Below are the code and all the weights of a small trained network. Each question names an input and a class and asks about switching units off, where a switched-off unit gives its printed mean instead of its output.

import numpy as np


def w(rows, s, z=0):
    codes = np.array(rows[::2]) - 128.0
    scale = np.full(codes.shape[1], s)
    scale[-1] = z or s
    return codes * scale


def norm(h):
    return h / np.sqrt((h * h).mean(-1, keepdims=True) + 1e-5)


def f(y):
    return np.maximum(y, 0)


def log_softmax(a):
    a = a - a.max(-1, keepdims=True)
    return a - np.log(np.exp(a).sum(-1, keepdims=True))


def net(x, mask):
    res = np.array(x, float).reshape(1, 8) / 4 @ E
    u = 0
    for l in range(3):
        y = f(norm(res) @ A[l][:, :-1].T + A[l][:, -1])
        res = res + np.where(mask[u : u + 4], y, B[l][:, -1]) @ B[l][:, :-1]
        u += 4
    return log_softmax(norm(res)[-1] @ U[:, :-1].T + U[:, -1])


A, B = {}, {}
E = w([
[115,124,150,114],'x0',
[184,202,126,177],'x1',
[112,105,132,112],'x2',
[123,108,159,108],'x3',
[142,55,155,177],'x4',
[142,137,162,127],'x5',
[135,16,182,146],'x6',
[230,83,150,2],'x7',
],0.0066)
A[0] = w([
[133,104,254,205,217],'L0N1',
[127,105,150,227,211],'L0N2',
[106,171,140,133,114],'L0N3',
[143,164,63,197,249],'L0N4',
],0.0087,0.0018)
B[0] = w([
[11,116,94,136,253],'L0N1',
[129,54,43,38,243],'L0N2',
[136,136,211,153,168],'L0N3',
[130,81,160,118,234],'L0N4',
],0.012,0.0049)
A[1] = w([
[68,159,74,63,253],'L1N1',
[2,137,133,104,156],'L1N2',
[237,138,215,218,78],'L1N3',
[191,41,132,53,118],'L1N4',
],0.0087,0.0027)
B[1] = w([
[190,198,189,139,248],'L1N1',
[137,201,111,186,254],'L1N2',
[144,57,170,166,149],'L1N3',
[160,136,175,254,219],'L1N4',
],0.0079,0.0072)
A[2] = w([
[175,65,174,105,251],'L2N1',
[240,211,98,14,65],'L2N2',
[250,234,219,1,196],'L2N3',
[42,240,127,168,96],'L2N4',
],0.0077,0.0012)
B[2] = w([
[229,205,74,143,187],'L2N1',
[59,94,129,85,186],'L2N2',
[108,122,119,28,253],'L2N3',
[221,63,203,254,242],'L2N4',
],0.0085,0.0058)
U = w([
[209,201,184,136,100],'0',
[117,49,132,212,44],'1',
[2,78,82,19,254],'2',
],0.0092,0.0023)

Each question gives the input, the list of numbers given to net, and the class t.
The units are the neurons (one row each of A and B). Each row of codes is followed by its name. A weight is (code - 128) times the scale printed after its matrix; where a second scale follows, it is the last column's (A, B and U).
mask holds one flag per neuron, layer by layer. A switched-off neuron (its flag False) gives its mean, the last column of its row in B, instead of its output. The means were averaged over made-up inputs and are rounded, as every weight is.
A unit's drop is (log p(t) with every unit on - log p(t) with that unit switched off) / (log p(t) with every unit on - log p(t) with every unit switched off).
The circuit of an input: a set's keep is (log p(t) with only the set's units on - log p(t) with every unit switched off) / (log p(t) with every unit on - log p(t) with every unit switched off). Starting from all 12 units, units are removed one at a time, each time the one whose removal leaves the highest keep (on an exact tie, the one counted first), for as long as the keep stays at least 0.8.
circuit, biggest first: the units of the circuit, biggest drop first
k most important neurons: the k neurons with the biggest drops, biggest first
top k neurons in layer l: the k neurons of layer l with the biggest drops, biggest first
drop when u is switched off: that unit's drop, to one decimal
input [-2,-7,-2,-5,-4,-7,-4,-1], class 0: circuit, biggest first => (L1N1)
input [7,-8,-5,5,8,4,1,-3], class 2: 4 most important neurons => (L0N1, L0N2, L1N4, L2N4)
input [7,-5,0,6,-5,-4,8,7], class 0: circuit, biggest first => (L2N1, L0N2)
input [-5,-4,1,-1,-5,-6,2,3], class 0: 2 most important neurons => (L1N4, L0N2)
input [0,-4,3,-4,-1,5,-5,5], class 2: top 2 neurons in layer 2 => (L2N3, L2N2)
input [5,-2,-5,-8,-5,-7,8,6], class 0: 2 most important neurons => (L1N4, L2N1)
input [-8,1,-3,-5,5,-8,8,-4], class 2: circuit, biggest first => (L2N4, L0N2)
input [-2,1,-2,-2,2,-8,4,0], class 2: top 2 neurons in layer 0 => (L0N2, L0N1)
input [-6,-6,1,8,7,-6,-8,1], class 0: top 2 neurons in layer 0 => (L0N1, L0N4)
input [-6,-8,3,-3,-1,4,-4,-7], class 0: circuit, biggest first => (L0N1, L1N1)
input [7,-6,-6,7,-7,5,5,4], class 0: circuit, biggest first => (L1N4, L2N1)
input [-2,-8,0,7,6,-2,-6,6], class 0: circuit, biggest first => (L1N4, L2N1)
input [-2,-1,-6,2,2,8,2,-5], class 2: 3 most important neurons => (L0N2, L0N1, L1N4)
input [4,-1,4,-8,-1,1,-8,6], class 2: circuit, biggest first => (L2N2)
input [1,6,-4,-1,-4,1,0,5], class 2: top 2 neurons in layer 0 => (L0N4, L0N3)
input [3,2,8,-1,-1,-3,-7,7], class 2: top 3 neurons in layer 2 => (L2N2, L2N3, L2N4)
input [8,-3,7,0,8,-1,6,-5], class 2: top 2 neurons in layer 0 => (L0N1, L0N2)
input [8,3,1,5,4,8,7,-2], class 2: 2 most important neurons => (L0N1, L0N2)
input [-5,3,-4,-5,-2,7,-4,6], class 2: 2 most important neurons => (L2N3, L2N2)
input [6,2,1,5,8,2,1,0], class 2: circuit, biggest first => (L0N1)
input [-5,-6,4,-8,-8,8,5,6], class 0: drop when L1N4 is switched off => 1.7
input [4,-3,5,1,-1,5,1,4], class 0: drop when L2N1 is switched off => 0.1
